Below are the code and all the weights of a small trained network. Each question names an input and a target symbol and asks about switching units off, where a switched-off unit gives its printed mean instead of its output.

import numpy as np


def w(rows, s, z=0):
    codes = np.array(rows[::2]) - 128.0
    scale = np.full(codes.shape[1], s)
    scale[-1] = z or s
    return codes * scale


def f(y):
    return np.maximum(y, 0)


def softmax(a):
    e = np.exp(a - a.max(-1, keepdims=True))
    return e / e.sum(-1, keepdims=True)


def log_softmax(a):
    a = a - a.max(-1, keepdims=True)
    return a - np.log(np.exp(a).sum(-1, keepdims=True))


def net(x, mask):
    ids = ['αβγδεζηθμξπσφψω'.index(c) for c in x.split()]
    T = len(ids)
    res = E[ids] + P[:T]
    r = res
    for j in range(3):
        rows = slice(2 * j, 2 * j + 2)
        q, k, v = (r @ M[0][rows].T for M in (Q, K, V))
        z = softmax(np.where(np.tri(T) > 0, q @ k.T / 2**0.5, -1e9)) @ v
        o = O[0][rows]
        res = res + np.where(mask[j], z, o[:, -1]) @ o[:, :-1]
    y = f(res @ A[0][:, :-1].T + A[0][:, -1])
    res = res + np.where(mask[3:7], y, B[0][:, -1]) @ B[0][:, :-1]
    return log_softmax(res[-1] @ U[:, :-1].T + U[:, -1])


Q, K, V, O, A, B = {}, {}, {}, {}, {}, {}
E = w([
[90,193,78,30,222,177,102,106,114,15,161],'α',
[165,197,98,168,150,111,175,106,123,87,153],'β',
[96,172,182,60,96,155,190,131,149,94,142],'γ',
[191,91,162,48,90,71,150,124,197,143,175],'δ',
[134,130,144,104,115,155,91,151,202,141,196],'ε',
[124,169,54,98,141,155,158,146,103,131,89],'ζ',
[157,85,122,70,93,60,46,211,178,68,134],'η',
[101,148,111,104,106,56,117,200,98,165,94],'θ',
[148,104,92,214,146,113,149,161,182,183,125],'μ',
[181,132,121,157,137,45,92,118,118,157,145],'ξ',
[237,82,76,101,127,106,126,122,154,21,224],'π',
[70,172,68,170,102,43,60,122,102,121,98],'σ',
[5,26,95,138,103,159,45,239,136,200,117],'φ',
[105,89,95,104,185,151,131,132,145,91,224],'ψ',
[177,166,177,154,103,93,215,144,109,153,173],'ω',
],0.019)
P = w([
[150,31,54,182,224,78,14,133,6,210,130],'0',
[127,190,209,93,149,107,130,164,60,99,161],'1',
[138,151,176,118,134,95,151,168,154,105,76],'2',
[110,106,142,92,137,66,139,192,145,127,112],'3',
[157,192,141,112,131,185,160,124,72,83,202],'4',
[134,165,140,46,105,88,128,154,108,91,118],'5',
[123,183,90,94,164,150,135,158,141,80,148],'6',
[148,126,109,90,130,96,139,168,184,100,105],'7',
[103,157,120,92,90,134,115,178,89,42,103],'8',
[113,141,96,82,125,159,128,167,131,87,110],'9',
[105,97,86,105,102,123,102,188,158,124,118],'10',
[81,126,73,106,128,164,141,170,160,101,126],'11',
],0.011)
Q[0] = w([
[101,91,121,65,106,158,156,231,216,57,193],'head 1',
[93,117,146,60,105,150,50,138,210,51,187],'head 1',
[124,105,60,19,127,100,83,155,177,43,198],'head 2',
[106,142,167,81,71,176,84,209,254,88,228],'head 2',
[104,96,97,94,141,147,111,205,134,76,212],'head 3',
[127,106,234,19,146,70,100,195,129,131,155],'head 3',
],0.0066)
K[0] = w([
[172,57,102,151,231,131,154,133,39,145,86],'head 1',
[146,85,24,57,129,83,54,114,67,198,138],'head 1',
[131,82,144,108,194,120,44,63,138,113,112],'head 2',
[155,59,173,159,180,121,24,69,161,131,131],'head 2',
[98,92,3,208,218,93,98,116,42,113,139],'head 3',
[136,98,133,124,195,112,83,133,81,154,138],'head 3',
],0.0071)
V[0] = w([
[72,214,67,105,179,194,78,108,63,215,49],'head 1',
[174,91,121,197,209,190,157,101,184,79,154],'head 1',
[102,109,181,122,67,168,169,104,233,109,131],'head 2',
[104,173,133,117,168,99,128,211,90,38,44],'head 2',
[47,2,173,50,125,165,157,146,104,146,144],'head 3',
[163,81,152,160,141,189,109,249,177,246,81],'head 3',
],0.0077)
O[0] = w([
[76,88,205,83,108,98,203,92,146,162,184,167],'head 1',
[75,176,62,96,103,95,9,1,79,138,131,112],'head 1',
[89,158,193,96,145,164,135,158,69,114,232,3],'head 2',
[111,199,146,146,58,64,197,116,147,145,127,166],'head 2',
[127,206,145,215,229,132,108,81,204,78,152,106],'head 3',
[206,154,64,119,143,175,168,58,101,113,217,153],'head 3',
],0.0096,0.012)
A[0] = w([
[100,172,110,218,202,68,148,56,95,149,37,1],'neuron 1',
[97,84,137,46,44,118,37,84,210,10,209,73],'neuron 2',
[122,162,158,36,214,96,134,253,196,206,170,243],'neuron 3',
[79,73,116,156,236,162,17,83,166,102,124,237],'neuron 4',
],0.0049,0.0014)
B[0] = w([
[141,49,134,79,254,24,122,148,6,172,248,213],'neuron 1',
[73,195,167,129,177,182,99,88,62,209,186,251],'neuron 2',
[195,179,230,136,148,150,97,180,69,115,107,254],'neuron 3',
[170,127,100,101,164,80,100,75,121,15,134,217],'neuron 4',
],0.0083,0.005)
U = w([
[170,201,93,176,139,87,141,178,3,196,143,232],'α',
[155,203,49,161,96,105,128,164,154,125,99,167],'β',
[128,130,66,101,92,162,129,119,160,144,84,149],'γ',
[95,150,117,88,60,160,82,125,104,161,133,176],'δ',
[111,152,158,148,151,103,72,81,132,116,132,101],'ε',
[158,90,170,125,132,151,129,158,100,79,155,62],'ζ',
[149,53,167,106,106,136,122,126,113,80,105,17],'η',
[140,159,97,103,79,178,86,81,110,172,161,90],'θ',
[76,146,166,153,138,83,87,72,130,162,124,54],'μ',
[163,102,155,114,140,175,66,163,132,68,118,91],'ξ',
[145,110,153,93,142,172,70,131,115,114,155,142],'π',
[140,163,123,132,113,117,43,110,100,119,91,3],'σ',
[129,156,196,144,148,144,72,150,100,106,138,147],'φ',
[83,121,168,95,123,127,123,147,113,136,224,102],'ψ',
[129,125,146,154,162,122,125,114,144,114,165,62],'ω',
],0.0067,0.0046)

Each question gives the input, a string of symbols that net reads in full, and the target symbol t.
The units are the heads (2 rows each of Q, K, V and O) and the neurons (one row each of A and B). Each row of codes is followed by its name. A weight is (code - 128) times the scale printed after its matrix; where a second scale follows, it is the last column's (O, A, B and U).
mask holds one flag per unit, heads first, then neurons. A switched-off unit (its flag False) gives its mean, the last column of its rows in O or B, instead of its output. The means were averaged over made-up inputs and are rounded, as every weight is.
A unit's drop is (log p(t) with every unit on - log p(t) with that unit switched off) / (log p(t) with every unit on - log p(t) with every unit switched off).
The circuit of an input: a set's keep is (log p(t) with only the set's units on - log p(t) with every unit switched off) / (log p(t) with every unit on - log p(t) with every unit switched off). Starting from all 7 units, units are removed one at a time, each time the one whose removal leaves the highest keep (on an exact tie, the one counted first), for as long as the keep stays at least 0.8.
circuit, biggest first: the units of the circuit, biggest drop first
unit that matters most: the unit with the biggest drop
top k neurons: the k neurons with the biggest drops, biggest first
which heads matter: for each layer, one digit per head in row order, 1 if its drop is at least 0.15 and else 0, layers parted by /
drop when u is switched off: that unit's drop, to one decimal
input η ξ σ β π φ α θ φ, target β: which heads matter : 110
input μ ψ φ α, target θ: circuit, biggest first : head 3; head 1
input δ φ σ α ψ, target ξ: circuit, biggest first : head 2; head 1; neuron 4
input η μ φ δ π, target β: circuit, biggest first : head 1; head 2; neuron 1
input η ζ ζ γ μ π ζ β μ ζ γ, target β: circuit, biggest first : head 1; head 2
input μ σ ω ω α ε, target θ: top neuron : neuron 2
input θ ε ε π θ ω η α α ξ δ, target ζ: circuit, biggest first : head 1; neuron 3
input π ε η η π η ε ψ σ ζ ψ, target σ: circuit, biggest first : head 1; neuron 4
input ζ γ ζ δ ε ζ θ π, target ψ: circuit, biggest first : head 1; neuron 2
input σ ξ π γ, target η: circuit, biggest first : head 1; head 2; head 3
input ψ μ β β ζ β δ φ δ, target ε: top 2 neurons : neuron 4; neuron 2
input η γ σ α, target β: circuit, biggest first : head 1; head 2
input β η μ μ ζ η ω ξ ψ, target δ: which heads matter : 101
input β ζ σ σ γ η, target δ: unit that matters most : head 3
input γ δ α σ α α π ε, target φ: circuit, biggest first : neuron 3; head 3; head 2
input φ μ ω ζ ζ α μ α, target ω: circuit, biggest first : head 3; head 1
input π ζ β π δ, target σ: circuit, biggest first : head 1; head 3
input σ π δ η μ β ω ζ η θ η, target η: circuit, biggest first : head 1; head 3
input ξ σ φ ζ μ θ θ δ γ α, target γ: which heads matter : 011
input β ζ θ μ α, target δ: circuit, biggest first : head 3; head 1
input δ η ζ μ ζ ω ζ ω θ α π α, target ξ: unit that matters most : head 2
input η μ α, target β: top 2 neurons : neuron 2; neuron 3
input ζ ε δ μ γ π μ μ φ ε, target ψ: drop when neuron 1 is switched off : 0.0
input φ θ γ, target ω: drop when head 1 is switched off : 0.1
input α σ ζ μ α ζ ω ε α β η, target μ: drop when head 2 is switched off : 0.2
input δ α ψ φ μ η α ε, target ξ: drop when neuron 4 is switched off : 0.1
input ζ η ζ η α, target ψ: unit that matters most : head 1
input θ β ζ β β ψ α β δ μ μ φ, target ζ: top 2 neurons : neuron 3; neuron 2
